In the rows, 128 means zero.
Each row of numbers belongs to one of the nodes below and depends on some of the facts about them. Some rows are named. Which node is each other row?

Some facts about the nodes:
bapilun β:a φ:fazuska
batrol β:e φ:lekli
bobi β:d φ:grogel
bobur β:d φ:grabim
brakik β:e φ:fuflol Λ:zoskapo
bregim β:a
brisker β:c φ:rotrorom Λ:rira
broden β:e φ:klinirur Λ:rotrorom
bropas β:a φ:sular
bruklo β:a φ:todur Λ:pladrasol
brurak β:c
bruskas β:a Λ:klakodren
dabran β:b φ:trages
defler β:e
degal β:a Λ:nover
dison β:f Λ:sisok
dradan β:e Λ:skesa
dredren β:b φ:vobon Λ:miku
dredror β:d φ:trotoze
drerir β:a
dresta β:c
dridrir β:d φ:rusom
driklek β:a φ:grimom
drobris β:e φ:vazar
droplo β:a φ:dresta
droskezor β:c φ:rustabre
drufil β:a φ:druses
drufluflem β:d φ:stogros Λ:moskel
druses β:a Λ:kenem
dubrim β:a φ:mebu Λ:sugramun
dudal β:c Λ:klegim
fazuska β:e φ:brurak
fenukla β:e Λ:luklo
fipam β:e φ:bobi Λ:trulen
flanas β:b φ:sudos
flavun β:c Λ:puplel
fleplik β:a φ:zozo
flezol β:b φ:pivus Λ:stosto
flodron β:f
flodur β:b
flope β:f Λ:pladim
fluris β:b φ:puplel Λ:stoflu
fogam β:a φ:bropas Λ:zike
foske β:e Λ:gepoba
fuflol β:a φ:nesupas
funa β:f φ:tekla Λ:sustuske
fupli β:d φ:dridrir Λ:traskil
fustim β:b Λ:vusto
futrer β:a φ:gasto Λ:trofir
gagres β:e
gasto β:e φ:flope
geple β:b Λ:bobur
gepoba β:d φ:rekik Λ:muva
gigar β:b
gikler β:e φ:trake Λ:fluris
gistar β:a φ:klegim
gobuskel β:c φ:dudal Λ:vastopom
grabim β:f φ:sustuske
grastas β:b
grastu β:a Λ:vezeklos
greflin β:a φ:zike
grela β:f Λ:dison
grenozel β:d φ:skeplabom
gridem β:c φ:mabron Λ:zepon
grigral β:a φ:gobuskel Λ:litreban
griklabon β:a
grimom β:c φ:zagribrom
gritrugak β:b φ:fleplik
grogel β:c φ:klefu Λ:trages
guse β:a Λ:rekik
katan β:a Λ:nezil
kedir β:a φ:nover
kenem β:b φ:niklir Λ:tenu
klagi β:e
klakle β:d φ:zoka
klakodren β:e φ:pupla
klaku β:b φ:notel
klefu β:a φ:loklum
klegim β:a Λ:rustabre
klerokek β:a Λ:grogel
klima β:d
klinirur β:a
klola β:f φ:klumar Λ:luro
kludru β:a φ:koflam Λ:bobi
klumar β:b φ:stoflu Λ:notel
klupli β:b
koflam β:f φ:rafipler
koflur β:b φ:nezil
koskagu β:c φ:dabran
lekli β:b φ:degal
lita β:d φ:zoskapo
litreban β:a φ:stiker
loklum β:a φ:pladim Λ:gobuskel
luklo β:c
luro β:a φ:mesta Λ:zeru
mabron β:a φ:miku
maves β:c φ:gritrugak Λ:sogar
mebu β:c Λ:grabim
mesta β:c φ:zuku
mibrul β:a Λ:skeplabom
miku β:f Λ:drerir
misik β:b
moskel β:b
mudal β:a φ:kenem
mumus β:e φ:klupli Λ:todur
muva β:b φ:grastu Λ:rubitre
muvovik β:a
nesupas β:d φ:maves
nezil β:d Λ:klumar
niklir β:a φ:mibrul Λ:suluvam
nosken β:c φ:skigan Λ:kludru
notel β:f
nover β:a Λ:reklim
nuplis β:d
nuskezu β:a
patiple β:b φ:plebo
pavudri β:d φ:plolak Λ:maves
pelir β:a φ:klakle Λ:kedir
pidrer β:a Λ:viskapla
pivus β:e
pladim β:a φ:klaku
pladrasol β:a φ:skoro Λ:ploditun
plalirar β:c φ:skevugos
plaris β:c φ:gikler Λ:fipam
plaskitak β:b φ:tostomi
plebo β:c φ:flavun Λ:bruklo
plebrapla β:c
pliklugo β:d φ:rubrul
pliste β:a φ:drobris
plizu β:a Λ:pliste
ploditun β:a φ:mudal
plolak β:f φ:vezeklos
pluski β:a φ:flezol
pluvem β:d φ:skipi
poza β:a Λ:zepek
pupla β:c φ:ruflak Λ:pavudri
puplel β:a Λ:fogam
radreplos β:b Λ:plebo
rafipler β:a Λ:guse
raklik β:a φ:pladrasol Λ:skodrum
rekik β:b
reklim β:a
rira β:b φ:fipam
ritram β:e
roskem β:d
rotrorom β:b φ:grenozel Λ:poza
rubitre β:e φ:flanas
rubrul β:b φ:muvovik
ruflak β:b Λ:vizostek
rusom β:d φ:staplanum
rustabre β:d φ:pliklugo Λ:pidrer
satrokla β:a φ:misik Λ:mibrul
sisok β:b φ:zeru
skenul β:a φ:traskil
skeplabom β:a φ:suluvam Λ:stavar
skesa β:f Λ:lekli
skevugos β:f Λ:pivus
skidrom β:e
skigan β:e φ:patiple
skipi β:c φ:todro Λ:dudal
skodrum β:b φ:rira Λ:pluski
skoro β:d φ:klima Λ:flanas
sogar β:b Λ:grigral
staplanum β:e φ:gistar
stavar β:a φ:luro
stibebrin β:b φ:troplanur
stiker β:f Λ:zeni
stoflu β:a φ:pidrer Λ:pelir
stogros β:d φ:muva Λ:grimom
stosto β:b φ:pavudri Λ:fenukla
sudos β:c φ:triniran
sudrizes β:a Λ:dredror
sugramun β:f φ:rubitre Λ:plebrapla
sular β:b φ:stavar Λ:gridem
suluvam β:e
sustuske β:b φ:stibebrin Λ:stogros
tekla β:b
tenu β:a φ:dredror Λ:klakle
todro β:e φ:nuskezu
todur β:f φ:roskem
tolas β:a
tostomi β:c φ:zepek Λ:grastu
trages β:f φ:grigral Λ:klola
trake β:f
traskil β:b φ:trofir Λ:dradan
trepul β:f Λ:grela
triniran β:e
trofir β:c φ:bobur Λ:dredren
troplanur β:b
trotoze β:e φ:pluvem
trulen β:a Λ:nesupas
trurubu β:c φ:droskezor Λ:dubrim
vagral β:c φ:droplo
vastopom β:a Λ:druses
vazar β:e
vezeklos β:a φ:bapilun Λ:todro
viskapla β:f φ:zakli Λ:bruskas
viti β:b φ:dredren Λ:trurubu
vizostek β:b φ:viti
vobon β:a φ:zupas
vubra β:e Λ:plaris
vuma β:e
vusto β:f φ:lita Λ:zakli
zagribrom β:f φ:drufluflem
zakli β:e φ:plaskitak Λ:klinirur
zapezo β:b Λ:defler
zegom β:b φ:plizu Λ:skidrom
zeni β:b φ:fenukla Λ:pupla
zepek β:c
zepon β:f Λ:mabron
zeru β:a φ:pluski Λ:broden
zike β:c Λ:degal
zizu β:c Λ:zagribrom
zoka β:a
zoskapo β:f φ:dubrim
zozo β:a φ:fogam
zuku β:c Λ:katan
zupas β:f

Some rows with their names:
[176 174 105 111 152 146 121 159 162  89 138 161  89  87 183 129  98 192
 169  76 115  99  97 166  95  97  60 149  83] -> drufluflem
[132 143 117 157 128 151 188 100 174 190 161  71 139 136  94 107 193 111
 139 169 137 192 179 101 171 182 152 171 157] -> moskel
[159 121 100 138 167 167 190 141 171  96 152 139  88  70 164  96 116 126
 167  90 115 173 164 137 150 122  59 180 124] -> stogros
[136 104 123 144 146 133 170 112 160 117 120 141 101  80 161 146 149 135
 168 132 108 104 153 154 142 112 127  84 101] -> broden
[112 186 124 100 141 134 106  97 117 110 147 107 152 156 152 139 122 113
 125 128 114 125 147 115 134 104 131 154  80] -> gritrugak
[169 212 187 161  85 136  66 122 182  92 165 136  94 176 179 156  98 131
 114 114 110 143 113 140 112  99 155 139 165] -> brisker
[177 164 135 112 128 112  90 140 160  93 103 163  98  95 187 186 104 197
 176  96  92  81  93 176  76  94 125  73  74] -> gikler
[137  89 113 134 141 152 142 132 113 124 108 129 110  91 154 111 127 132
 161 123 109 100 137 133 148 107  90 114 105] -> rusom
[ 67 133 158  83 150 112  73 110  72 114 158 154 165 151  62  99 115 115
  43 160 145 192  77 155 147 129 104 162 176] -> trofir
[ 70  98 134 149 170 155  88 119  67 119 150 155  85 109  85  95 107 117
  43 160 137 170  89 135 138 135  59 156 154] -> trulen
[139 103 126 130 136 101 170 129 177 105 105 166 113  89 150 151 116 131
 150 140 121 109 155 127 120 128 168  80 149] -> trages
[153  88 109 122 149 148 141 139 115 116 105 132 119  87 156 110 123 122
 161 125 101  94 138 125 151 104  86 113 111] -> roskem
[109  86 128 117 144  94 157 125 149 107  97 169 120  82 129 143 118 130
 130 137 128 105 143 130 126 128 155  82 138] -> flodron
[152 114 117 137 127 125 125 150 119 115 133 134 123 150 129 113 110 118
 121 127 123 117 132 109 125 125 131 144 142] -> muvovik
[101 105 124 159 132 147 185  99 133 207 163  67 160 137  79 107 179 112
 117 146 144 183 166 116 176 160 164 158 155] -> flanas
[138 133 176 158 125 130  80 108 113 145 148  71 161 161 119 149 102 117
 117  97 129 101  95 157 160 100 171 114 114] -> sogar
[ 78  93 111 145 152 130 178  94 166 171 132  86 162 126 114  93 152 111
 117 178  97 178 192  74 175 109 132 175 124] -> stavar
[102  85 122 180 106 133 185 115 183 200 139  61 162 147  91 101 162 112
 157 151 129 173 192  91 173 121 169 160 153] -> kedir

Rows to name:
No name comes twice in this set of rows, the named rows included.
[177 197 108  73  73 100  80 173 118 101 117 147 170 184 161 195 112 174
 169  79 161  82  65 162  54 130 164 109  71] | flezol
[162 204  96  62  98  94  77 156 115  93 105 160 174 180 177 188 117 153
 168  85 151  88  86 123  56 122 132 132  60] | sular
[150 128 103 129 159 131 162 153 131 106 156 139 118 119 107 101 101 117
  95  86 146 170 119 124 129 135  81 188 134] | grastu
[118  95  94  93 150 144 194 127 174 169 141 154  94  68 119  95 220 114
 169 192 138 187 188 100 126 209  80 142 149] | skidrom
[ 84  82 112 141 170 148 194  95 128 187 132 123 107  66  94  97 201 112
 146 173 113 161 175 125 177 154 110 105 141] | defler
[157 208 185 131 101 134  65 128 135  92 157 149 116 165 174 150  94 127
  71 109 123 124  82 144 109 100 141 136 160] | zizu
[ 78  83 127 106 169 105 131 119  78 109  99 173 100  71  92 123 115 127
  49 153 142 116  93 145 130 140 109  81 147] | miku
[125  87 127 163 159 160 116 113  95 114 120 123  93  80 152 105 107 123
 133 138  92 110 135 143 159  95  73 117 121] | rustabre
[ 64  81  97  67 150  76 191 137 120 200  90 168 192  81  63  97 223 122
 153 181 151 176 161 118 128 188 146 114 161] | grabim
[179 157 112  86  72  92  70 181 136  97  86 155 164 180 168 174 100 167
 169  79 143  80  79 133  59 103 157 105  79] | rafipler
[167  84  97  78 119 100 174 152 146 144  66 149 184  96 143 167 174 142
 175  92 138  82 115 137  99 124 163  74  74] | fenukla
[100  84  96 103  95 113 192 155 151 217 104 101 192 155  73 101 210 111
 163 131 158 158 181  75 143 180 163 171 133] | mabron
[164 105 172 108 134  79  64 141 125  89  73 169 128 107 172 189  92 180
 134  92 102  79  77 166  87  93 170  69  98] | stiker
[144 174 192 175 143 135  61 123  92  93 145 144  80 156 170 138  92 143
  78 112 102 103  81 172 105  88  83 111 122] | raklik

The same nodes again, as new rows of numbers:
Known rows:
[165 122 118 131 132 119 114 138 133 144 182 200 133 113 118 121 129 140
 125 125 121 126 118 117 124 155 129 217] -> bobi
[117 132 122 127 121 127 109 123 118 113  93 115 128 149 139 120 115 119
 122 128 110 121 150 131 135 124 122 100] -> futrer
[124 122 119 133 120 133 111 118 121 106 172 122 136 117 117 124 114 111
 124 126 137 112 117 123 125 132 146 104] -> droplo
[ 99 121 120 129 177 116 111 119 130 162 190 115 138 113 116 137 120 127
 123 117 111 124 114 118 135 123 115 105] -> drobris
[120 133 146 129 115 140 108 117 112 115  90 109 127 118 130 122 125 112
 121 119 109 132 151 138 120 119 121  94] -> grastu
[159 132 158 122 118 120 171 126 139 113  97 178 124 115 129 123 192 115
 120 118 107 160 123 137 122 146 120 177] -> nezil
[119 120 121 118 143 124 151 120 115 113  87 116 125 163 145 126 124 104
 119 120 109 125 131 118 125 124 121 106] -> flezol
[109 123 103 127 135 123 139 118 116 106  90 112 130 137 135 122 118 118
 130 121 113 130 156 116 121 123 118  96] -> gikler
[105 128 124 146 126 121 114 120 113 112 174 119 142 120 122 122 116 113
 123 120 120 114 116 127 132 130 125 106] -> mabron
[126 129 139 122 126 117 232 115 161 117  92 137 116 127 130 125 135 202
 148 112 160 147 115 125 121 119 116 151] -> gridem
[113 118 158 141 136 131 113 112 113 115 191 116 119 121 118 124 117 106
 128 112 158 112 118 120 129 168 128 115] -> greflin
[118 120 161 135 140 123 111 152 119 116 206 145 133 111 114 124 123 173
 126 126 171 118 113 122 128 139 117 132] -> zagribrom
[110 112 100 142 124 119 107 131 110 110  94 127 143 114 127 122 117 134
 117 123 111 111 195 128 156 132 118 103] -> niklir
[145 115 109 137 117 127 115 119 115 109 151 110 139 119 117 125 119 106
 119 139 148 106 118 119 129 143 156 103] -> vobon
[126 135  98 129 119 116 141 140 164 161  93 117 124 115 115 128 184 174
 133 156 114 156 117 118 120 118 117 115] -> flavun
[177 214 165 121 160 166 190 139 139 114  94 135 122 109 136 125 120 191
 223 155 154 155 162 123 122 131 116 201] -> pupla
[242 202 115 123 207 121 195 203 119 139  95 189 115 118 118 130 121 139
 202 152 140 134 223 137 166 163 118 177] -> pavudri
[100 116 171 122 119 122 200 183 117 117  91 132 122 114 120 126 172 200
 128 118 113 135 121 121 126 141 121 107] -> dudal

Rows to name:
No name comes twice in this set of rows, the named rows included.
[215 196 102 113 141 150 213 181 117 120  95 132 119 117 127 129 118 181
 249 192 191 113 146 121 140 130 151 169] | maves

The same nodes again, as new rows of numbers:
Some nodes and their rows:
[127 125 135 135 135 121 139 117 127 183 116 133 128 136 128 134 127 147
 132 122 133 138 130 141 127 118 123 126 133 132 133  98 122 128 125 150
 133 113 146 137 117 129 126 135 128] -> grastu
[128 121 132 137 130 124 134 121 129 184 112 138 126 132 128 135 136 145
 131 119 128 129 128 137 125 121 127 124 130 130 131 108 129 132 121 142
 131 122 149 131 118 130 131 137 131] -> guse
[128 127 135 134 133 122 137 120 128 176 122 134 128 137 126 134 128 144
 131 123 131 139 129 141 127 122 124 127 132 133 135 104 123 124 127 144
 132 114 143 136 118 128 126 130 130] -> plizu
[133 128 127 135 117 130 122 144 134 155 134 151 120 132 123 130 148 137
 123 129 118 127 121 131 123 128 133 128 134 130 139 152 128 123 129 111
 127 123 129 132 122 122 137 117 136] -> drufil
[126 125 136 156 129 122 126 123 131 194 107 128 121 130 125 139 127 152
 135  86 125 124 134 160 122 146 132 127 126 129 154  96 131 127 104 112
 130 109 154 130 130 121 123 125 126] -> poza
[129 136 133 117 137 128 123 133 127  99 148 123 128 136 128 122 127 122
 124 135 126 141 127 130 131 129 124 136 134 130 135 148 120 114 142 113
 129 115 110 138 127 114 117 119 129] -> klupli
[124 119 132 127 143 127 129 115 125 143 107 120 130 129 135 129 130 130
 130 123 133 124 130 123 129 117 122 126 129 124 121 112 132 138 120 140
 130 129 142 130 121 127 120 150 127] -> dredren
[129 121 128 105 144 128 128 112 119 139 118 122 143 117 139 123 132 140
 125 119 137 114 128 138 132 110 122 107 144 122 136 111 131 141 102 152
 129 115 148 137 130 127 117 131 125] -> traskil
[130 131 130 122 134 131 120 137 130 106 140 127 126 133 128 123 135 123
 123 132 123 131 125 124 129 128 126 133 133 127 134 153 126 121 139 108
 127 122 115 134 127 116 122 124 130] -> dabran
[129 136 117 149 106 130 133 141 140 142 156 150 121 124 121 129 119 135
 126 142 128 135 124 132 125 126 138 132 127 132 133 138 115 117 126 126
 128 125 117 114 141 143 150  97 128] -> luklo
[128 142 118 148 112 128 137 138 139 136 164 144 122 128 120 129 111 137
 127 143 132 144 125 137 127 126 135 134 130 134 136 131 108 112 133 130
 130 115 111 119 141 142 144  92 126] -> brurak
[123 120 113  59 145 127 139 123 136 156 128 139 142 134 107 133 114 138
 128  82 115 134 110 140 107 140 133 110 133 133  90  59 120 141 171 187
 129 115 145  75 134 189 177 126 130] -> pupla
[129 123 134  12 132 117 148 108 129  96 141 153 149 132 108 133 134 108
 137  71 111 140 107 136 105 171 141 106 122 139  65  50 130 113 127 192
 121 133 159  61 149 173 189 114 158] -> maves
[128 136 115 151 107 131 133 141 141 143 154 149 120 124 120 130 119 137
 126 142 128 135 124 131 125 127 137 133 128 131 133 137 115 119 129 124
 128 124 116 114 141 143 149  97 128] -> droskezor
[131 128 132 112 129 130 120 136 127  99 136 122 133 131 126 124 135 122
 122 148 127 126 124 125 132 138 126 128 130 127 130 148 124 125 150 100
 127 126 104 132 129 116 116 128 125] -> grenozel
[127 135 135 113 140 129 120 130 127  61 144 105 136 128 130 120 121 111
 123 137 132 134 129 124 136 136 121 129 129 129 125 154 121 122 152 106
 128 120  92 135 131 112 115 122 123] -> pivus
[137 148 111 111 124 137 128 143 133  53 148 109 106 150 130 114 105  93
 126 131 137 139 146 131 136 126 122 125 136 121 134 124 124 129 142 142
 129 140 106 124 138 141 114  74 116] -> notel
[125 144 114 116 133 129 137 122 118  74 127 103 121 125 131 122  94 108
 135 119 137 132 140 119 131 127 125 136 126 121 123 103 131 141 122 163
 128 134 134 131 134 147 121 131 115] -> flope

Rows to name:
No name comes twice in this set of rows, the named rows included.
[136 133 155  80 108 119 131 121 123  37 145 137 136 126 131 124 157  90
 132 147 128 131 123 119 133 167 135 127 117 132 110 147 135  96  88  96
 119 146 117 124 146  92 125 117 153] | nesupas
[133 130 132 131 117 127 126 139 135 155 147 149 119 135 127 129 142 133
 124 138 125 134 123 129 125 122 130 135 136 133 139 153 120 119 127 119
 129 116 122 138 119 123 129 116 134] | reklim
[127 122 133 144 129 123 131 122 129 187 110 135 125 131 127 136 133 148
 132 109 127 127 130 144 124 129 129 124 129 130 139 104 130 130 115 132
 130 118 151 131 122 127 128 133 130] | klerokek
[129 129 125 135 134 135 117 138 124  59 122 113 138 120 130 121 137 120
 120 143 123 120 126 115 136 132 126 116 124 125 121 166 139 131 154  94
 125 145 103 129 133 108 126 130 129] | klakodren
[124 137 112 119 129 130 135 121 119  86 115 107 120 120 133 124 102 109
 136 115 136 122 138 114 129 124 127 132 125 117 118 104 137 150 114 164
 126 143 142 126 133 149 125 140 116] | grela
[132 117 131 141 127 127 133 123 138 197 107 139 116 146 133 133 140 139
 128 126 136 127 134 141 128 111 121 116 135 127 133 102 126 138 119 145
 133 127 145 127 115 134 123 118 129] | loklum
[127 116 142 136 116 121 139 109 136 211 129 144 114 132 143 134 136 125
 132 151 152 128 132 118 129  95 121 142 135 129 127 123 112 135  86 166
 134 114 140 146 103 138 113 149 126] | druses
[120 140 118 158 124 130 115 129 125 112  96  91 109 111 128 133  93 123
 143  49 127 102 150 153 122 172 140 135 116 112 160  87 148 148  77 100
 124 123 156 119 156 134 116 121 108] | klola
[124 131 120 154 120 124 144 120 135 169 134 137 127 125 124 134 106 145
 133 133 137 138 130 138 126 120 131 128 125 131 127  94 116 126 121 153
 132 122 135 113 137 150 144 114 124] | mebu
[126 140 109 197 128 126 157 122 120 140 112 135 142 123 120 133 105 170
 132 162 131 151 132 139 138 109 128 110 116 134 127  91 131 121 149 152
 133 154 143 122 143 129 150 114 130] | dudal
[125 125 134 122 146 124 131 116 123 130 120 116 132 133 132 127 122 129
 131 123 133 135 132 131 131 123 120 129 129 128 127 111 127 128 130 137
 131 121 135 134 123 123 117 139 126] | ruflak

Now the same nodes, written a new way:
Known rows:
[161  90 133 159 129  84 110 130  99 152 110 121 102 150 176 109 170  62
 126  86  90  91 129 141 142  81 166 158  84 154  67 141  79 171 138] -> viskapla
[168 126 139 158 137 111 119 120  99 126  98 113 119 170 154 146 145  85
 137  95 115 112 109 122 144  77 169 134 101 161 112 124  75 148 137] -> klagi
[158 122 144 146 151 112 117 136  78 164 105 148 102 172 136 129 140  83
 142  88 101 100  87 153 125  40 173 137 113 160  65 122 120 127 156] -> grimom
[157 121 101 111 139 129 128  91 102 140 122 129 109 159 143 135 138  69
 121 127 131  87 100 131 143  83 145 134 111 156  92 132  95 108 133] -> kludru
[169 126 138 157 138 111 122 119  99 126 100 115 119 171 155 148 145  86
 135  96 116 109 106 123 144  77 167 134 101 162 112 121  75 148 137] -> gagres
[179 113 116 151 123 111 116  97 102 116  96  95 103 149 171 142 150  90
 108 116 127  99 129 107 170 103 163 136  97 164 124 138  49 159 111] -> geple
[182 113 130 160 132 122 101 105  91 123  78 100  89 146 170 157 151 127
 102 108 114 116 138 105 170  86 188 124 113 177 116 141  67 174 115] -> fustim
[170  97 102 144 155 147 130 106 125 149 118 120 105 116 158 122 133  82
  96 119 137 113 133 124 131 121 164 106 118 163  88 125  98 118 122] -> futrer
[189 105 139 175 163 114 135 140 112 157 103 131 134 149 166 123 132  72
 135  85 111 118 113 124  92 103 193 109 103 162 101 116  75 145 143] -> fipam
[157 153 145 142 120  99 121  98  83 106  92 112 109 187 146 153 153  77
 139 115 126  97  99 127 165  64 152 151 100 163 136 121  75 139 133] -> fenukla
[149 129 141 141 124  76 119 101 107 124 109 135 102 167 156 113 168  40
 122 120 111  91 125 154 152  66 133 169  94 156  95 133 103 134 139] -> zepon
[166 123 133 151 138 111 118 115  99 122 106 107 122 175 158 149 147  85
 139  94 108 103 109 118 143  81 165 136  96 157 105 127  72 153 145] -> broden
[173 107 128 162 131 105 107 100 118 112  96 110  96 145 178 138 158  81
 102 113 112 114 155 123 156  96 162 140 103 169 102 143  79 168 127] -> fupli
[179 109 114 149 139 121 127  96 125 115 110 106 114 143 169 139 141  75
 106 117 131 112 132 111 145 114 152 126 105 162 115 137  69 142 123] -> zegom
[167 113 112 127 135 129 122 111  82 156 105 123  99 153 150 134 142  91
 118 112 124  85 102 129 149  74 173 133 111 164  88 134  85 127 125] -> mudal
[167 111 109 124 130 126 122 110  79 154 105 120 102 154 151 130 142  88
 120 113 123  82  98 127 151  73 174 135 107 160  90 133  79 129 124] -> poza
[168 128 140 159 137 113 121 120  99 125  99 112 120 172 155 146 145  85
 137  94 117 108 106 124 142  77 167 135 102 160 111 121  75 148 140] -> drobris
[178 113 138 157 126  94 116 115 103 129  97 126 107 169 168 132 150  76
 123 101 113 108 120 139 139  65 157 143 106 166 101 146  78 153 131] -> grenozel

Which node is each row?
No name comes twice in this set of rows, the named rows included.
[180 101 116 131 132 126 107 137  51 180  94 127  91 172 149 146 139 125
 135  89  99  86  79 127 144  35 205 130 114 164  65 146  79 155 134] | pluski
[181  85 110 150 151 141 132 137 105 184 114 129 116 132 155 114 129  85
 117  91 130 106 104 131 117  91 182 109 116 160  73 128  82 123 124] | trulen
[189 112 122 134 125 100 126 124  81 144 107 123 125 197 152 148 133  85
 149  93 119  93  76 131 131  49 165 142 101 153  98 146  59 148 137] | flanas
[161 131 137 159 128 114 115 100 104 107  96  95 108 149 165 143 157  85
 115 110 121 106 132 108 169 108 164 137  95 163 128 118  63 155 125] | gikler
[204 107 119 137 138  89 133 130  77 165 102 131 132 186 169 135 133  74
 150  94 106  84  82 122 106  68 188 133  99 155 104 142  44 151 144] | rira
[136 131 125 138 148 119 120  90 117 119 114 116  97 133 150 119 155  57
 107 130 120  98 136 128 159 113 145 143 100 161  98 114 111 122 136] | nosken
[176 130 100 130 122 100 112  85 129 107 114  90 121 160 140 135 167  76
 123 127 136 133 127 111 165 105 143 156 124 162 147 128  91 121  83] | sular
[157 134 109 109 127 122 123  92  82 139 109 125  99 165 142 139 143  77
 119 132 133  81  97 131 159  73 152 142 108 160 106 130  89 114 128] | guse
[183 106 138 148 127  88 122 131  97 147 101 138 118 195 157 134 145  71
 146  85 106 102  96 152 121  36 160 147 105 158  86 149  82 152 144] | klakle
[160 114 100 113 129 123 116 101  78 146 113 113  99 160 153 139 146  90
 123 119 116  77 102 120 159  81 171 141 104 155  85 137  76 135 129] | pelir

